The rows lie along a hidden order. The number after each row says roughly how far along it the row is, from 0 to 12. A new part has a new order.
In the rows, 100 means zero.
[119 119  94 110 100  76 101 120  94 145  71 111 111 131 104  98  96  62
  99  62 117 116  55  78 139 116 131  72 114 135  90  76 108 101 101  66
 100  90 119  69 119  78 132  81  61 106 110 108 112 147  96  70  98 122
 133 125] -> 8
[158 108  93  95 109  80 103 126  60  84  75 101  96 159 121 103  67  63
  98  58 116  99  60 108 132 111 147  55 126 143  93  81 142 115  78  68
 130  98 112  54 102  86 155 119  47 111 110  73  70 200 108  36 180 136
 108 117] -> 9
[128 110 106 102 111  82 102 124  81 111  83 113  93 148 106 103  83  49
 100  73 119 102  46  87 145 116 142  47 127 135  81  69 115 106  95  56
 110  91 126  55 109  84 136 103  62 108  95 103  89 149  97  57 138 133
 117 118] -> 8
[107 112  92  96 109  71 107 126  81 140  82  91 102 120 147 115 113  72
  86  68 117 106  67  98 150 125 123  81  78 132  81  73 125 116  95  32
 132 101 122 105 154 103 146 112  92 136  74 108 151 133  99  56  78 127
 117 124] -> 11
[139 106 116  88 114  78 110 112  80 113  92 113 111 128 123 119  80  69
  91  71 115  91  49 111 133 117 136  61  97 135  78  69 124 104  78  70
 124 101 119 105 114 106 141 126 105 135  84  93 103 124 105  61  81 136
  90 115] -> 11
[160 106  93  95  97 115 126 120 137  89 104 111  83 127 127 109 126  63
  67 125 116 125 104  57  75  96 119  82  57  89  87 103  69 111 108  79
 101 105 145  96  98  85  89  37  13 106 113  82 105 172 106  56 156 112
 118 128] -> 3
[ 87 112  90 124 104  87 106 125 124 157  92  93  93 114 126 101 119  49
  90  92 116 123  65  66 142 114 125  78  98 117  94  70 110 107 122  55
  99  91 129  68 135  74 122  72  59  96  81 121 141 134  88  54  89 108
 134 135] -> 7
[125 105  66 133  94  95  94 136 121 129  86  80  69 126 138  84 116  58
  93  88 112 131 106  66 126 109 106 112 101 121 113  96 122 122 120  72
 108  99 101  39 121  64 127  60  27  70 103  99 132 200  92  48 176 108
 145 131] -> 3
[ 34  98  93 119 107  79  95 101 114 188 105  76  89  68 144 102 119  82
  98  91  98 109  93  94 149 122  82 129  76  98 122  70 131 108 122  73
 107 100 109 117 155 121 115 116 138 109  70 139 200  71  78  94  38  90
 111 121] -> 9
[135  99 121  72 112 101 116 108  60  73 107 120 103 121 125 119  79  80
  85  90 107  80  70 117 111 104 140  57  93 114  78  81 117 108  77  79
 122 109 122 115 102 139 121 131  88 133  89  78  71 101 113  78  99 131
  76 101] -> 10
[157 112  99 110  96  97  98 115  94  70  87 119 103 159  55  86  75  73
  96  77 113 110  71  86 103  93 140  58 144 112  81 100  81  95  92  83
  87  85  96  29  67  64 113  74  40  83 119  87  59 187 107  67 181 126
 117 104] -> 4
[ 97  73  92 102 105 120  90  95  85  31 120  90  60  69 118  82  87 122
 109 114  76  89 143 122  87  89  77 114 110  75 128 124 120 115  94 130
 118 113  64  83  83 128  96 131 128  60 119  80  88 101  95 109 156  84
  78  78] -> 4
[ 96  79  77 134 104 129  93 111 113  34 122  92  46 113 109  71  83  84
 102 135  87 106 120  80 109  87 111  89 125  69 127 106 100 111 121  95
 102 102  93  19  57  92  85  86  65  35 126  85 106 163  78  97 196  94
  99  99] -> 0
[130 109  91 106 114 106 128 132 131 118 107 105  75 121 163 117 132  46
  58 115 120 113  89  55 116 113 128  72  47 112  80  73  99 123 113  57
 121 109 150  96 121  98 121  59  27 115  81  92 124 159 100  40 122 119
 119 144] -> 6
[ 87  86  85 126  96 120  85  96 116  63 110  95  76  81  78  72  89 116
 117 121  81 107 129 105  91  83  82 124 129  69 132 124  94  97 118 115
  80  94  83  56  76  86  73  96 105  41 123 100 107 113  88 123 144  77
 109  80] -> 1
[ 65  94 109  85 113  84  98  94  65 129 109  87 101  73 145 120  97 105
 100  80  95  87  84 125 137 117  94 110  79 101 108  78 144 107  86  98
 129 108 101 155 138 144 127 148 163 129  72 107 120  43  91  97  57 101
  79  99] -> 12
[ 69  89  89 132  93 124  94  94 142  80 123  95  71  66  86  78 115 100
 104 144  87 113 142  78  84  86  74 126 102  57 122 119  86  98 134 113
  72 101  98  75  83  83  60  64  95  62 117 109 128  95  83 120 104  77
 114  96] -> 0
[ 66  98  76 136  89 105  85  99 135 120 100  78  73  86  91  77 118  94
 109 111  92 125 125  81  97  90  82 150 110  81 127 115  93 104 131 111
  85  95  86  61 103  67  89  68  87  57 111 116 133 150  84 104 127  75
 129 106] -> 1
[ 48  79  88 122 102 128  95  93 141  82 133  75  68  38 127  85 121 116
  98 146  81 104 153  91  98  90  62 158  76  54 134 115 100 110 129 122
  90 110  92 103 105 120  71  87 124  66 102 112 134  74  82 122 108  66
  96  90] -> 3
[148  88 121  76 114 107 112  96  61  22 115 120  99 108 108 110  64 102
  92 100  97  72  91 128  93  98 122  74  95  94  85  99 113 104  73 100
 122 111  99 108  82 135 103 148 104 118 120  66  45  95 112  94 124 123
  65  85] -> 8
[120  83 121  79 109 129 115  91  91  12 133 129  99  86  95 103  76 103
  92 136  91  69 107 109  71  86 110  74  91  74  85 109  83  98  94 111
 101 108 104 117  61 137  77 107 109  92 112  75  68  56 106 116 103 110
  63  81] -> 5
[ 60 100  73 130  91  91  83 102 134 139  90  71  88  91  92  83 119 104
 110 102  93 124 124  85 101  99  73 150  98  88 125 101  99  98 128 109
  80  94  82  89 115  67  94  75 117  76  99 123 141 117  87 110  99  72
 132 103] -> 3
[ 91 116  77 102  94  72  94 112 117 178  70  80 113 105 111 113 136  76
  93  76 108 127  99  90 111 119  85 135  79 122 107  94 106 105 115  92
 101  95 104 120 144  71 124  81 105 123  79 125 142 132  98  82  87  92
 131 124] -> 8
[147  85 113  85 101 128 103  94  86   6 117 121  90 106  77  94  74 114
  97 118  94  77 109 113  70  81 110  74 113  80  93 119  84  96  80 115
 100 106  95  83  51 115  88 110  83  66 124  65  53  94 108 116 147 110
  67  77] -> 4
[ 37  93 101 103 107  78  90  98  80 155 101  79 102  71 132 101 106  97
 112  74  97  97  69 120 148 116  91 125  96  91 123  77 152 109  99  90
 118 109  89 113 145 130 129 144 175 113  69 118 145  71  89  96  50  92
  96 102] -> 11
[ 56  87 100  95 108  86  91  91  73 123 109  76  96  61 128 103 101 126
 110  93  90  83 109 125 115 112  74 133  88  98 118  87 131 108  90 113
 125 109  82 154 133 139 119 146 181 121  80 110 122  64  93 115  67  85
  77  87] -> 10
[145  95  96 107 102 121 113 113 110  43 106 119  76 126 113  99  97  77
  78 171 104 106 109  76  82  84 114  71  96  93  87 113  75 113 104  90
 101 105 119  46  86  82  86  65  22  75 123  69  81 187 109  76 173 108
 100 112] -> 2
[144  94 115  75 111 103 110 110  63  31 105 122  96 118 108 113  72  94
  95  96 105  83  74 116  93 106 133  47 108 113  84  91 113 108  71  89
 124 106 110  85  80 124 108 121  76 121 109  67  64 124 115  73 127 133
  73 104] -> 8
[153 104 110 109 102 115 108 110 108  59 100 126  94 135  75  90  84  81
  96 105 108  99  87  79  86  87 145  55 125 103  80 107  79  97  96  90
  81  95 118  53  58  75  92  60  26  82 126  80  69 144 110  87 151 132
 108 102] -> 3
[ 81  98 122  83 114  87 102  92  48 140 107  95 114  84 125 113  78 100
 104  83  97  81  71 128 132 115 104  83  93 112 103  74 135 103  81  90
 125 107  94 126 125 141 116 158 150 137  75 106  94  36  98 144  47 119
  89  92] -> 12
[ 44  98  84 135 106  78  85 105 118 189 104  68  92  69 114  89 110  81
 112  86 101 117  84 102 139 122  83 105 103 105 126  76 139 105 119  84
 101  94  97  77 149  96 125 114 130  93  80 136 161 110  81  94  76  89
 126 113] -> 8
[112  83  99 122 101 135 101 103 125  36 125 111  65  90  97  81  95  90
  96 147  88 101 116  76  82  84  98  95 106  68 109 117  77  94 125 112
  84 100 101  57  67  89  68  65  56  51 126  90 106 138  95 116 153  86
 102  98] -> 0
[170 110 116  87 101  93  86 103  37  36  71 126 126 171  27  87  35 102
 130  52 107  85  48 134  99  94 155  33 196 143  79 107 113  90  58 102
  98  80  70  39  46  74 133 138  72  90 129  72   5 161 120  93 172 147
  89  71] -> 7
[130 107  65 116  79 103  80 102 136  96  72  84  91 119  87  93 112 107
 107  94  94 129 147  85  76  86  82 143 108 107 116 136  81 108 115 127
  88 100  66  69  89  54  97  65  64  66 115  98 125 190 100  92 178  76
 118 125] -> 1

New part:
[108  97  93 108 106  91 106 100 116 106  99  98 112  99 117  91 106  85
  91 114  96 110] -> 6
[124  98  83 114 108  73 114 106 136 104  96 109 119 108 135  93 112  67
  71 122  96 111] -> 6
[117  97  90 114 107  81 115 103 116 107  99  98 120  99 131  90 113  77
  85 125  94 114] -> 5
[ 82 108 105 111 104  99 108  93  58 111 110  64 109  63 118  75 111 123
 127 135  87 135] -> 1
[107  96  82 115  87 104 104  98  74  89 102  79  97  81 103  95 102 119
 112 108  98 119] -> 3
[122  96  80 114 102  84 110 104 120  98  97 101 111 103 123  96 108  84
  82 115  98 112] -> 6
[ 97  99  98 110  98 103 107  97  74 104 105  76 109  78 113  86 107 111
 116 119  93 120] -> 3
[120  96  73 108  99  92  97 103 135  91  94 110  95 110 101 103  96  87
  80  93 103 101] -> 7
[110 101  93 105 115  83 104 103 141 109  97 113 112 110 118  93 105  70
  78 111  97 101] -> 7
[112  97  87 110 103  92 106 101 115 102  99  98 109  99 116  94 104  87
  90 112  97 110] -> 6
[128  99  95  99 117  65 113 114 169 107  88 142 122 143 128 109 111  39
  50 100 105  80] -> 11
[100 104 105  94 119  88  98 102 145 115  96 120 110 117 108  95 101  70
  79 101  98  91] -> 9
[118  93  71 115  82 104 101  99  88  82  98  88  91  91  97 103  97 117
 104  96 102 113] -> 4
[108 101  93 100 112  90  96 102 141 105  96 116 104 113 105  97  99  78
  79 100 100  96] -> 8
[111 103  97  96 117  80 102 106 152 108  93 126 110 124 112 100 103  63
  71 101 101  88] -> 9
[113 100 103  92 117  79 105 109 157 110  91 134 115 133 113 106 104  53
  63  95 104  80] -> 11
[114  98  85 107 104  90 102 102 128 100  96 107 104 107 110  98 101  83
  84 103  99 104] -> 6
[103  97  97 109 100 101 106  98  89 105 103  84 110  86 111  89 105 102
 108 116  94 116] -> 4
[108  96  86 105 102 100  96  99 117  98  98 102  98 102  99  98  97  94
  93  97 100 102] -> 6
[ 96  99  94  93 105 136  84  96 125 100  98 109  88 106  80 100  86 100
  99  82 102  92] -> 8
[111 101  93  96 112  85  97 105 152 102  93 127 102 124 104 104  98  70
  71  91 104  86] -> 9
[103 111  77 122  99  79 113  98  70  95 104  71  99  65 129  80 117 125
 110 139  90 142] -> 0
[124  99  78 108 109  77 105 106 149  98  92 121 106 118 118 100 104  69
  66 104 102  99] -> 7
[114 103  95 100 119  75 106 106 155 110  93 125 113 122 120  98 106  60
  66 105 100  93] -> 9
[115  99  85  96 104  92  91 105 147  92  91 130  91 127  88 113  91  79
  75  76 108  81] -> 10
[ 92  96 100 101  97 119  92  93  91 103 104  84  98  87  89  93  93 114
 119  98  97 106] -> 5
[ 98 112  85 121 103  79 115  97  69  99 106  70 103  63 133  76 119 122
 112 143  88 142] -> 0
[115 105  65 124  89  83 111 100  71  81 101  77  91  72 120  90 111 127
 105 123  96 136] -> 1
[121  96 101  94 112  78 107 112 159 106  89 139 117 142 112 112 104  47
  57  89 106  74] -> 12
[108  97  92 110 103  92 107 100 108 106 100  95 113  95 117  90 106  87
  95 116  95 112] -> 5
[138  95  71 123 103  64 123 109 129  95  94 107 121 108 145  95 119  67
  65 128  97 118] -> 5
[124  99  81  99 107  80  99 109 159  93  88 138  99 133 101 112  97  66
  61  84 108  84] -> 10
[108 100  94 104 111  87 102 101 134 109  98 108 111 107 116  92 104  76
  83 111  97 102] -> 7
[127  97  65 107  97  89  93 106 149  80  89 125  84 122  93 113  92  85
  70  79 109  91] -> 8
[112  97  79 103  98 103  88 100 131  89  94 112  86 109  86 106  89  98
  88  82 105  95] -> 7
[112 102  93  98 115  80 101 106 156 106  92 127 107 123 108 102 102  66
  69  97 103  87] -> 9
[ 98 101  98  92 109 103  87  99 135 103  96 115  93 113  85 102  89  89
  91  84 103  87] -> 8
[107  96  89 112  96 100 106  99  91  99 101  87 106  88 111  93 104 104
 104 112  96 115] -> 4
[127  94  72 117  96  84 109 105 120  91  95 101 105 104 121  99 106  85
  79 110 100 113] -> 5
[108 102  99  94 115  84  99 105 149 106  93 128 107 127 106 104 100  65
  70  93 103  85] -> 10
[119 102  90 102 117  70 107 108 160 106  91 129 113 129 121 101 107  56
  60 105 101  92] -> 9
[ 93  98 100  98 106 110  89  95 112 107 101 102  97  97  91  94  92  99
 106  95  98  99] -> 6
[105  98  82 114  86 106 103  98  69  88 102  74  93  79 101  94 101 126
 115 107  98 121] -> 3
[111  90 113  84 106 103  97 107 146 107  92 136 111 143  88 118  92  59
  71  69 110  62] -> 12
[112  99 100 113 112  78 119 103 109 116 102  92 129  94 141  83 119  76
  88 137  90 118] -> 5
[120 100  79 103 108  82  99 106 154  95  91 127  99 122 106 106  99  73
  68  94 104  93] -> 8
[104 101  94  96 110  94  93 102 141 102  95 129  97 116  96 101  94  81
  82  90 103  90] -> 8
[130  99  84 101 111  70 107 112 164  98  88 139 109 137 116 110 105  52
  52  94 106  83] -> 10
[100 110  88 120 105  79 117  99  71 103 106  71 110  67 135  77 120 116
 108 144  88 140] -> 1
[104 102 113  92 120  84 101 105 151 114  95 129 115 127 109 101 103  59
  72  98 100  82] -> 10
[105  96  93 109  97 104 103  98  90 101 102  86 105  89 105  93 101 106
 108 111  96 113] -> 5
[102 100  99 103 113  91 102 100 124 113 100 102 113 102 115  89 104  80
  90 113  95 105] -> 6
[111 100  97  93 112  86  98 106 151 103  92 132 104 130 100 108  98  66
  70  87 105  79] -> 10
[103  95  71  93  84 130  67  95 116  72  93 113  54 110  43 119  68 125
 105  45 114  81] -> 8
[ 87 105 131  84 130  88 101 102 143 132  99 121 127 122 114  92 104  55
  83 108  95  81] -> 10
[122  94 101  93 109  82 106 111 158 104  89 140 115 145 108 116 102  47
  58  83 108  71] -> 12
[136  92  60 119  88  86 105 106 120  79  93 105  95 107 111 106 102  92
  76 101 105 110] -> 5
[ 89 100 112 105 107 102 108  95  80 117 107  76 119  82 117  81 108  99
 116 123  89 116] -> 4
[115  97  88 110 106  86 108 102 123 104  97 101 113 105 121  93 107  80
  85 115  97 110] -> 6
[108  98  89 104 104  96  97 100 125 101  97 105 102 106 104  97  98  88
  89 101 100 102] -> 7
[100 102 103  98 118  89  99 100 137 115  98 110 112 109 112  91 102  75
  86 108  96  98] -> 7
[115  98  88 109 110  85 108 102 128 105  97 105 113 105 121  93 107  77
  81 115  97 108] -> 6
[117 101  91  97 112  80 101 108 156 101  91 131 105 130 107 107 100  63
  65  90 105  84] -> 10
[ 94 102 103  92 113 102  89  98 132 109  98 113  99 109  91  97  93  86
  93  92 100  91] -> 8
[ 78  96 124  73 103 133  75  95 117 108  98 119  88 122  53 112  74  96
 107  54 108  61] -> 12
[120  96  77 118  92  89 112 103  94  92  99  88 106  92 120  96 110 100
  93 115  98 119] -> 4
[120  99  96  95 113  77 104 110 160 103  90 137 109 136 111 110 103  54
  59  90 106  79] -> 11
[106 101  95  93 111  93  93 102 146 102  93 126  98 121  95 105  94  76
  78  85 104  84] -> 9
[ 96 101  98  92 107 109  85  97 129 103  98 110  91 110  81 100  87  94
  97  83 102  89] -> 8
[125  97  71 108 100  85  98 105 145  89  92 119  95 116 105 106  98  82
  73  92 105  97] -> 7
[112  99  83 119  93  89 113 101  80  96 102  81 109  83 124  89 112 106
 102 124  95 124] -> 3
[ 92 102  98 110  96 106 105  95  62 102 106  69 103  71 108  85 106 123
 123 120  92 125] -> 3
[112  96 109  89 112  88 102 108 150 109  92 137 114 138 105 111 100  54
  67  85 106  71] -> 12
[107 113  83 126 110  62 125 102  82 104 104  76 117  68 154  72 129 106
  98 159  86 147] -> 0
[118 101  85 121 100  75 123 104  90 101 100  85 120  85 141  86 121  93
  91 137  92 129] -> 3
[ 85 101 110  90 112 113  86  94 121 113 102 103  98 100  84  92  89  98
 107  92  97  93] -> 7
[119  96  80 119  94  86 115 103  94  94  99  88 112  92 125  95 112  98
  93 120  96 121] -> 4
[131  97  72 102 102  79  99 111 161  85  86 138  92 136 100 117  97  67
  58  79 111  81] -> 10
[116 102  90  98 117  79 101 107 156 103  92 128 106 125 111 103 102  63
  66  96 103  89] -> 9
[117  95  81 112  97  93 105 102 113  95  97  98 103  99 113  97 103  93
  91 107  99 109] -> 5
[116  98  78 119  90  91 112 101  83  90 101  81 104  85 120  93 109 109
 103 118  97 124] -> 3
[ 99 104  92 116  98  92 112  97  67 101 105  72 108  72 123  83 112 118
 113 131  91 130] -> 2
[135  95  58 114  93  84  98 107 143  78  89 120  87 119 101 111  97  84
  68  86 108  99] -> 7
[121 103  88 104 120  64 110 109 162 109  92 127 118 126 131  98 111  51
  57 113 100  95] -> 9
[110 102  94  98 114  84  99 104 150 104  94 125 104 121 107 101 100  71
  76  96 102  88] -> 9
[109  97 108  88 113  90 100 107 151 109  92 134 112 135 100 111  98  58
  69  83 106  71] -> 11
[116  97  89  92 103  94  92 107 147  92  89 134  93 133  88 117  90  74
  72  71 110  74] -> 11
[133  95  72 122  96  74 119 107 113  92  95  97 115 102 135  96 116  82
  76 124  97 120] -> 5
[114  97  87 110 104  89 107 101 117 102  98  96 110 100 117  94 107  85
  88 112  97 110] -> 6
[125  94  97  94 107  81 105 112 159 101  88 142 113 145 106 117 100  48
  56  82 109  70] -> 12
